|  63 |  54 | -56 |  -7 | result: 63
|   5 | -70 | -16 |  17 |   1 |  13 | result: 5
|   7 |  63 |  22 | -10 |  -4 |  15 | result: 7
| -40 | -35 |  34 |  69 | result: -40
| -28 |  57 | -34 | -62 | result: -28
|  -4 | -77 |   2 | -44 | result: -4
| -50 |  59 |  39 | -80 |  -9 | result: -50
---
[[ 10 -34  27  61 -20 -32 -49]
 [ 42  -8  -4  41 -77 -71  -8]] >> 27

[[  7  65  11  20  18  43]
 [ -2  50 -81 -27 -74  70]] >> 11

[[ 16  -9 -71 -28]
 [  3  -9 -44 -46]] >> -71

[[ 49   0  10 -69]
 [-50 -30 -76 -74]] >> 10

[[-60 -22 -62  64]
 [ 70  60  49 -60]] >> -62

[[  5  -8   3   5]
 [-32 -31 -76  -8]] >> 3

[[ 64  25  23   4 -31  61]
 [ -7  -4 -24  50 -13   9]] >> 23
---
[[-15 -26  13  34   4 -49  12   2]
 [ 14  -6  30 -16   3  15 -23  20]
 [-33 -12  -9  26 -21 -38   7  38]
 [ 39 -22 -34 -21 -18  25 -26  57]
 [ -2   5  11 -15  54   7  -9  17]
 [-24  -7   7  35  20 -51  24  24]
 [-17 -27  24  23   7 -51  35  10]
 [ 20   4  12  11   7  25   1 -22]
 [ 28  13   3 -28  11  13  -9  41]
 [  6   0  30  -4  43   3  -4 -68]
 [-32  -9  20  -1  -6 -30 -24 -82]] result: -26

[[ 36 -22 -32  34  16 -10  25  25  26   1 -26  19   4]
 [ 14 -17 -16  19 -24  -3  -1   3  27 -17  54 -11  32]
 [-12  17  -7 -39 -11  -3  31  15  -3 -31 -33 -30  20]
 [-37  18  33 -28 -18   4 -17 -27 -20  -3  31 -12   1]
 [ 13 -16 -11  27 -23  -6  -3  -2  30 -16  62  -4  30]
 [-18  12  14 -31  20   5   7   1 -31  18 -58   6 -27]
 [-10  44  29  28  -7 -10 -29 -33   9 -32  41  -9  -7]
 [  4  13   3  20  16 -25  39   5  15 -19 -43  20  -2]] result: -22

[[ 52  24  28   2 -26 -41]
 [ 32  24 -34 -20  37  18]
 [-53 -37  -7  30  50  43]
 [  2 -39  32 -24 -21  35]
 [ 62  34  28  -7 -37 -53]
 [-38  18 -42   4  46  36]
 [-21   0 -23 -14   1  17]] result: 24

[[-15  74  -3  42  10 -46 -19 -19   9  -1 -24]
 [ 46 -55  59   3 -16 -18  28 -46  18 -20 -38]
 [ -3 -17 -10  -5   4  14  13 -23 -14  23  58]
 [-24  31  51 -30  64  23  15  73 -43   8 -33]
 [-16  29 -57  39 -15 -12  -1 -49  20  28  80]] result: 74

[[-59 -14  43  21 -44 -34 -35 -31]
 [ 16  -4   7 -35  38  51  39  55]
 [-21 -51 -32  -6  -8   8  -3   8]
 [ 27  24   3 -27  -4  55  49   9]
 [-35 -41  33 -12   1 -21  60   0]
 [ 19 -52  -7  12 -21  39  22 -34]] result: -14

[[  2  -5  60  22  10  27 -56 -10  20 -10 -20]
 [-56   9  -4  20 -17  18  24  21  22  11  11]
 [ 20 -32  46  16  15  22 -48   5  26 -12  -6]
 [-51   9  -1  26   5  16  24  16  20  13   8]
 [-14 -27  82  25  11  16 -21  -8  16 -16  -8]
 [-43  24   4  18  15  19  24  23  35   5  12]
 [-64   3 -13  20   3  14  16  23  22  -4   5]
 [-48   5   0  20   9  17  22  15  12  12   9]
 [-36 -10 -25 -34   8  15  22  62  12   2  63]] result: -5

[[  1  -3  21 -28 -73 -25   0 -30  29   2  55 -24  -2]
 [ 43  18  11  -3 -68 -19  -9  22   0 -33 -31 -18 -49]
 [ 15  38   1  -1 -59   7 -22  37  -7 -68 -28  -6  -7]
 [ -1   2 -22  32  72  22  -3  35 -28  -7 -54  25   3]
 [ -5 -30   4 -10  46  -2  30 -48   7  74  25  -5  -4]
 [ 32  -2  15 -26   5   4  37 -46  -1  66 -12 -23 -45]
 [-36   3 -22  20  72  33  -7  19 -18  -9 -13  28  47]
 [ 13 -17  12 -21  23  -1  36 -53   5  76  13 -15 -24]
 [  8 -64  -7  43  17 -65 -15  27  16   3  15  17 -19]
 [ 19  63  11 -37 -41  48  11 -10 -17 -17 -36 -22 -12]] result: -3

[[ 57  80 -35  67  39 -15  28  11]
 [  7  13  37  29 -15  52 -31 -65]
 [ 27  53  42  24 -19  27 -13 -53]
 [ -3 -43  14  33  16 -53 -36 -26]
 [ 62 -47 -12  -9  34  46  34  12]
 [ -7  17  29 -25 -47 -36  46  14]] result: 80
---
array([[-14, -10,  11, -28, -41],
       [-12,  -4,  15, -26, -34],
       [-20, -41,  -6, -38, -79]]) ans = -20

array([[-75,   3,  32, -54,  51, -26,   6],
       [-57, -36, -19,  57,  37, -39,  17]]) ans = -57

array([ 75, -15,  54, -72,  20, -82, -62]) ans = 75

array([-17,  73, -33,  12]) ans = -17

array([41, 75, -4,  9, 53, 28, 15]) ans = 41

array([-17, -84,  -3,  11]) ans = -17
---
| -66 | -18 |  43 |   0 | -47 | Out: -18
|   0 | -30 |  75 |  41 |  35 | Out: 35
| 13 | -9 | 24 | 34 | 67 | Out: 24
| -16 |  14 |  80 |  40 |  41 | Out: 40
| -57 | -31 |  66 |  24 | -42 | Out: -31
|  14 | -53 |  37 | -39 |  81 | Out: 14
---
|  40 |  19 |  83 |  65 | -12 |  -5 |  17 | ans = 17

|  54 |  56 | -25 |  57 | -15 |
|  61 |  31 |  14 |  72 |  77 |
|  63 |  48 | -14 |  68 |  16 |
ans = 16

| -17 | -11 | -35 |  28 |  -1 |   2 |  44 |
| -20 |  38 | -12 |  70 |  -7 | -63 | -27 |
|  45 | -34 |  -5 |  27 |  16 |  -5 | -21 |
ans = -21

| -72 |  29 |  46 |  52 |  35 |  -9 |  58 |
|  -3 |  -2 |  21 |  22 |  20 |  -6 |  23 |
ans = 23

|  69 |  33 |  -1 |  11 |  64 | -15 | ans = -15

| -17 |   4 | -11 |  31 |  36 | -70 | ans = -70
